Each row has a name. After each piece below comes the name of the row it's from, unless a question asks for something else. Each question is about the rows just above it. Places in a row count from 1.

Columns, left to right: F C M W
-0.775	-0.095	-8.144	1.167  <4>
-0.095	-0.775	2.249	-0.974  <90>
-3.022	1.549	3.133	-0.776  <33>
Which column holds this, read top down? -0.095	-3.022
F
Count the entries of -3.022	1.549	3.133:
3
Row and place of -8.144 in the named rows:
<4>, 3
q: -0.095	-0.775
<90>
Number of entries in -0.775:
1

Columns, left to right: Y B N K
1.529	-0.573	0.591	1.292 = <153>
-2.009	-2.901	-7.766	3.160 = <113>
-2.468	-2.694	0.826	2.827 = <190>
-2.430	-0.797	1.431	2.827 = <36>
-2.430	-0.797	1.431	-1.568 = <76>
2.379	2.265	5.497	-0.706 = <47>
-2.012	-0.518	0.432	0.914 = <139>
0.831	2.917	-1.903	-1.881 = <68>
0.186	-2.694	0.826	2.827 = <149>
-0.203	-0.701	1.170	2.067 = <60>
Which column holds this, read top down? -2.694	-0.797	-0.797
B
Where in the named rows is -1.568?
<76>, 4

Columns, left to right: H S L V J Q X G E
-0.266	-2.136	-2.798	-1.276	5.577	-5.182	-4.980	-1.785	-7.307 = <103>
1.140	0.571	5.527	5.439	-2.626	-1.957	-5.290	-3.194	-5.939 = <130>
-3.984	-0.582	-4.058	-3.091	2.322	-0.082	5.438	-0.779	6.873 = <98>
-0.443	-1.102	-3.671	0.514	-3.051	-3.403	-2.645	-3.104	-7.656 = <96>
2.455	-0.268	-3.937	1.185	5.471	1.915	-0.705	4.403	3.025 = <110>
-0.266	-2.136	-2.798	-1.276	0.263	-5.182	-4.980	-1.785	-7.307 = <75>
q: -3.937	1.185	5.471	1.915	-0.705	4.403
<110>
5.438 is at row and place
<98>, 7
Which column holds 0.571	-0.582	-1.102	-0.268	-2.136 top down?
S

Columns, left to right: A R T Z
-2.177	7.409	-0.542	5.343  <15>
-0.967	-0.294	-2.104	0.579  <71>
-4.118	-6.679	-0.584	-0.068  <131>
-1.137	1.138	2.614	1.206  <27>
-0.379	-0.741	0.093	-0.091  <143>
Where do -0.741	0.093	-0.091 appear?
<143>
How many entries does -0.967	-0.294	-2.104	0.579 have?
4

Columns, left to right: losid gita zapor fano kup
4.958	4.567	-2.982	-3.238	4.208 = <94>
-5.142	0.914	-3.836	3.599	-3.640 = <30>
4.264	3.990	-3.374	-4.072	3.584 = <101>
-3.633	-4.316	-2.220	-3.541	3.287 = <180>
-1.572	-3.691	4.563	3.153	-4.228 = <119>
-0.470	-3.880	-0.700	-3.312	3.667 = <22>
-4.081	3.406	-5.009	2.924	-4.132 = <165>
-3.472	1.102	0.970	2.718	-6.530 = <2>
3.509	-4.731	3.841	-2.460	2.498 = <117>
Which column holds this, read top down? 3.287	-4.228	3.667	-4.132	-6.530
kup
Number of entries in -4.081	3.406	-5.009	2.924:
4
Which column holds 0.914	3.990	-4.316	-3.691	-3.880	3.406	1.102	-4.731 top down?
gita
Which column holds 3.990	-4.316	-3.691	-3.880	3.406	1.102	-4.731 top down?
gita

Columns, left to right: luk nel Pefis rasut bod Rekuv lono loma
1.137	-1.836	6.489	3.958	1.260	-0.348	1.727	-3.370 = <147>
1.445	-1.817	-0.678	0.779	1.110	-6.684	-0.328	-1.777 = <78>
0.939	-1.027	4.636	3.330	1.260	-8.061	0.391	-2.806 = <29>
0.939	-1.027	4.636	3.330	1.260	-5.241	0.391	-2.806 = <85>
-2.014	-0.586	4.651	3.421	4.277	-0.126	0.208	0.983 = <24>
0.939	-1.027	1.484	2.124	1.260	-5.241	0.208	-1.777 = <43>
-1.261	-0.912	-2.809	0.129	3.820	-7.744	-2.865	5.558 = <89>
-3.581	-1.027	6.489	3.958	5.134	4.896	0.208	-0.215 = <83>
0.939	-0.292	5.878	2.184	0.804	4.896	1.727	-2.562 = <84>
-3.636	-0.292	-4.118	-1.248	5.134	-7.646	-3.355	5.558 = <140>
Number of entries in 0.939	-1.027	4.636	3.330	1.260	-5.241:
6
Number of entries in 0.939	-1.027	4.636	3.330	1.260	-8.061:
6
q: 6.489	3.958	1.260
<147>
1.260	1.110	1.260 is in which column, read top down?
bod
Which column holds -0.348	-6.684	-8.061	-5.241	-0.126	-5.241	-7.744	4.896	4.896 top down?
Rekuv
q: 0.939	-1.027	4.636	3.330	1.260	-5.241	0.391	-2.806
<85>
-3.581	-1.027	6.489	3.958	5.134 is in which row?
<83>

